Q701: [  2 -56  -2  -2]
Q400: [  3   4 -13  -1]
Q522: [-2 -8 22  2]
Q363: [  -6   51 -110    8]
Q938: [ -1  21 -44   0]
Q157: [-2  1 -2 -2]
Q186: [ -2   1 -56  -2]
Q339: [ -2   2  -2 -56]
Q517: [-29 -10  62  11]
Q419: [ -1  32 -68   0]
Q216: [ 2 -8 22 -1]
order: [-56  -2   1  -2] | Q186
order: [  1 -56  -2  -2] | Q186
order: [ 2 22 -8 -2] | Q522
[-1 21] | Q938
[-68   0] | Q419
order: [-56  -2  -2   1] | Q186
[-2  2 -2] | Q339

Q618: [ 80 107  21  86]
Q800: [102 -40  91  17]
Q773: [102 -40  91 -10]
Q659: [105 107  21  86]
Q504: [ 91 -40 103 -10]
Q428: [ 90 103 -40 -10]
order: [-10  91 -40 102] | Q773
order: [-40 -10  91 103] | Q504
[102 -40  91  17] | Q800
[ 91 -40] | Q504

Q317: [ -9  49  44  19  53  14   4  11  14 -49  -4  38 -37   3   5 -29   8  75
 -45 -70]
Q76: [ 16   1   5 -47  91  -8  65 -32  14  -4 -29   5 -70  75 -49 -37  38   8
   3 -56]
Q534: [-17 -24 -35  85  33  -8 -27 -16  96 -39   5 -17  -9   7  -8  71 -89   8
  39  91]
Q351: [ 20 -36   0   3  62 -58  80  38 -24  60 -36 -59 -70 -10  27  39   4  64
   0 -79]
Q16: [ 40 -36 -30  27  62 -80 -12  27  -1  19  45  -1 -32 -19  -2  20  13  64
  26 -45]
Q253: [ 40 -36 -26  27  62 -80 -12  27  -1  19  45  -1 -32 -19  -2  20  13  64
  26 -45]
Q640: [ 20 -36  -4   3  62 -58  88  38 -24  60 -36 -59 -70 -10  33  39   4  64
   0 -79]
Q541: [  7  91 -39  39   5  96   8 -16 -18 -27  -9 -24  -8 -89  85 -17  71 -35
  33  -8]
Q47: [ 16   1   5 -47  91  -8  57 -32  14  -4 -29   5 -70  75 -49 -37  38   8
   3 -45]
order: [ 91  39   8 -89  71  -8   7  -9 -17   5 -39  96 -16 -27  -8  33  85 -35
 -24 -17] | Q534
[ 14  -4 -29   5 -70  75 -49 -37  38   8   3 -45] | Q47
order: [-36 -59 -70 -10  27  39   4  64   0 -79  20 -36   0   3  62 -58  80  38
 -24  60] | Q351

Q827: [ 27  -6  10   0 -10 -19  29   0  95  55]
Q647: [-48 -59  -1 -10  35 -34  37  12 -13  13]
Q370: [-63 -32 -24  -5 -62  -9  -9 -40  56  44]
Q667: [ -1  35  13 -11  12 -34 -60  37 -13 -48]
Q305: [ 35  12 -10  13 -48  37 -13  -1 -60 -34]
order: [-34 -60  -1 -13  37 -48  13 -10  12  35] | Q305
order: [ -1 -13  13  12  35  37 -34 -60 -10 -48] | Q305
order: [ 12 -13  13 -48 -59  -1 -10  35 -34  37] | Q647

Q341: [ 32 -77 -16  83]
Q107: [ 32 -77 -16  84]
Q997: [-62 -16 107 -14]
Q422: [ 94  17 -78  14]
Q859: [ -5 105 -12  -9]
order: [ 32  83 -16 -77] | Q341
order: [-16  83  32 -77] | Q341
[ 17 -78] | Q422
order: [ 83  32 -77 -16] | Q341

